Below are the code and all the weights of a small trained network. Each question names an input and a target symbol and asks about switching units off, where a switched-off unit gives its printed mean instead of its output.

import numpy as np


def w(rows, s, z=0):
    codes = np.array(rows[::2]) - 128.0
    scale = np.full(codes.shape[1], s)
    scale[-1] = z or s
    return codes * scale


def f(y):
    return np.maximum(y, 0)


def softmax(a):
    e = np.exp(a - a.max(-1, keepdims=True))
    return e / e.sum(-1, keepdims=True)


def log_softmax(a):
    a = a - a.max(-1, keepdims=True)
    return a - np.log(np.exp(a).sum(-1, keepdims=True))


def net(x, mask):
    ids = ['αβγδεζηξπτφω'.index(c) for c in x.split()]
    T = len(ids)
    res = E[ids] + P[:T]
    r = res
    for j in range(3):
        rows = slice(2 * j, 2 * j + 2)
        q, k, v = (r @ M[0][rows].T for M in (Q, K, V))
        z = softmax(np.where(np.tri(T) > 0, q @ k.T / 2**0.5, -1e9)) @ v
        o = O[0][rows]
        res = res + np.where(mask[j], z, o[:, -1]) @ o[:, :-1]
    y = f(res @ A[0][:, :-1].T + A[0][:, -1])
    res = res + np.where(mask[3:27], y, B[0][:, -1]) @ B[0][:, :-1]
    return log_softmax(res[-1] @ U[:, :-1].T + U[:, -1])


Q, K, V, O, A, B = {}, {}, {}, {}, {}, {}
E = w([
[120,160,128],'α',
[124,141,133],'β',
[108,127,115],'γ',
[148,187,119],'δ',
[154,178,99],'ε',
[4,217,80],'ζ',
[132,179,132],'η',
[120,173,141],'ξ',
[118,160,135],'π',
[127,165,124],'τ',
[98,118,123],'φ',
[117,150,132],'ω',
],0.021)
P = w([
[97,31,230],'0',
[199,221,117],'1',
[205,220,126],'2',
[195,236,135],'3',
[194,232,128],'4',
[184,237,139],'5',
[177,234,141],'6',
[180,232,128],'7',
[167,238,129],'8',
[183,254,126],'9',
[154,237,141],'10',
],0.0097)
Q[0] = w([
[153,112,115],'H0',
[85,172,100],'H0',
[77,251,171],'H1',
[216,70,140],'H1',
[122,183,142],'H2',
[140,59,163],'H2',
],0.017)
K[0] = w([
[238,141,79],'H0',
[83,214,95],'H0',
[63,165,9],'H1',
[190,96,227],'H1',
[61,34,193],'H2',
[254,246,43],'H2',
],0.0099)
V[0] = w([
[165,134,211],'H0',
[166,120,209],'H0',
[199,143,90],'H1',
[48,183,108],'H1',
[247,218,153],'H2',
[39,44,61],'H2',
],0.013)
O[0] = w([
[100,189,155,134],'H0',
[153,215,133,111],'H0',
[91,111,163,151],'H1',
[201,91,178,251],'H1',
[101,179,19,60],'H2',
[134,4,216,137],'H2',
],0.012)
A[0] = w([
[20,103,72,173],'N0',
[58,171,112,171],'N1',
[63,204,109,150],'N2',
[29,57,15,7],'N3',
[160,177,187,192],'N4',
[149,64,117,87],'N5',
[166,50,123,39],'N6',
[117,137,190,75],'N7',
[234,100,177,159],'N8',
[151,61,189,52],'N9',
[66,35,51,136],'N10',
[119,80,87,114],'N11',
[134,162,127,208],'N12',
[155,123,106,197],'N13',
[144,185,200,67],'N14',
[2,76,94,79],'N15',
[80,201,32,53],'N16',
[48,186,55,86],'N17',
[196,156,72,192],'N18',
[117,87,86,29],'N19',
[81,76,52,10],'N20',
[36,100,64,25],'N21',
[97,95,89,21],'N22',
[30,62,102,182],'N23',
],0.0092,0.011)
B[0] = w([
[135,233,104,130],'N0',
[170,130,81,151],'N1',
[161,141,66,162],'N2',
[241,200,215,128],'N3',
[88,108,118,224],'N4',
[80,160,129,153],'N5',
[99,206,115,163],'N6',
[141,112,98,159],'N7',
[111,91,134,252],'N8',
[142,166,49,199],'N9',
[190,82,173,129],'N10',
[108,79,116,129],'N11',
[91,165,143,170],'N12',
[97,143,155,157],'N13',
[140,125,104,173],'N14',
[36,128,155,128],'N15',
[149,67,219,147],'N16',
[188,63,200,144],'N17',
[113,104,109,170],'N18',
[234,204,75,128],'N19',
[251,210,201,128],'N20',
[38,43,15,128],'N21',
[90,231,238,128],'N22',
[212,117,148,130],'N23',
],0.012,0.025)
U = w([
[54,146,167,140],'α',
[57,121,214,146],'β',
[144,20,141,107],'γ',
[245,100,155,85],'δ',
[159,147,121,116],'ε',
[74,111,66,3],'ζ',
[104,183,102,165],'η',
[45,203,53,133],'ξ',
[33,155,153,139],'π',
[43,174,97,122],'τ',
[100,2,138,143],'φ',
[63,119,237,146],'ω',
],0.0088,0.0062)

Each question gives the input, a string of symbols that net reads in full, and the target symbol t.
The units are the heads (2 rows each of Q, K, V and O) and the neurons (one row each of A and B). Each row of codes is followed by its name. A weight is (code - 128) times the scale printed after its matrix; where a second scale follows, it is the last column's (O, A, B and U).
mask holds one flag per unit, heads first, then neurons. A switched-off unit (its flag False) gives its mean, the last column of its rows in O or B, instead of its output. The means were averaged over made-up inputs and are rounded, as every weight is.
A unit's drop is (log p(t) with every unit on - log p(t) with that unit switched off) / (log p(t) with every unit on - log p(t) with every unit switched off).
The circuit of an input: a set's keep is (log p(t) with only the set's units on - log p(t) with every unit switched off) / (log p(t) with every unit on - log p(t) with every unit switched off). Starting from the 12 units with the biggest drops (on a tie, the unit counted first), units are removed one at a time, each time the one whose removal leaves the highest keep (on an exact tie, the one counted first), for as long as the keep stays at least 0.8.
circuit, biggest first: the units of the circuit, biggest drop first
most important unit: the unit with the biggest drop
k most important neurons: the k neurons with the biggest drops, biggest first
heads that matter: for each layer, one digit per head in row order, 1 if its drop is at least 0.15 and else 0, layers parted by /
drop when u is switched off: that unit's drop, to one decimal
input ω δ τ ω π δ ω, target ω: circuit, biggest first => N9, N2
input φ ε δ φ ω ξ γ δ α, target φ: circuit, biggest first => H2, N8
input δ φ δ δ β β ζ π ω α ξ, target φ: heads that matter => 110
input ξ δ η φ ξ ζ, target φ: most important unit => H1
input δ β δ δ δ δ ω η β γ ω, target δ: heads that matter => 011
input φ ε α δ, target φ: heads that matter => 001
input ω τ φ β, target ω: circuit, biggest first => N9, N2, H0
input δ ε π ω ε β, target δ: heads that matter => 011
input ξ φ ε δ β φ τ, target ξ: heads that matter => 011
input δ π φ δ δ φ φ φ ε δ δ, target δ: heads that matter => 011
input ξ ζ δ ξ η δ ω π ε, target φ: heads that matter => 010
input φ β ζ δ ε γ δ φ α, target φ: heads that matter => 000
input φ γ δ ξ π π, target φ: heads that matter => 001
input ω δ φ δ ξ ε ω δ ε δ ε, target ω: most important unit => N9
input ω τ γ δ φ ω δ α, target ω: heads that matter => 010
input φ ξ γ ζ, target φ: heads that matter => 000
input φ δ δ ε φ ξ τ α δ π η, target φ: heads that matter => 001
input ξ τ π, target ξ: heads that matter => 111
input δ φ π, target δ: 3 most important neurons => N17, N16, N2
input ξ ε ξ γ φ ξ φ, target ξ: circuit, biggest first => H2
input δ α α η φ φ δ ε, target δ: 2 most important neurons => N17, N16
input δ δ ξ φ γ ξ π, target δ: 4 most important neurons => N17, N16, N2, N1
input ζ δ ξ δ ω, target φ: 2 most important neurons => N8, N4
input ξ γ δ α τ, target ξ: drop when N16 is switched off => 0.1
input ξ ε φ φ τ φ ω δ α ε, target ξ: drop when N6 is switched off => -0.2
input δ δ ε ω η δ ε ξ, target δ: drop when N17 is switched off => 1.4
input ξ φ δ, target ξ: drop when N2 is switched off => 0.1
input φ ω ω, target φ: most important unit => H2
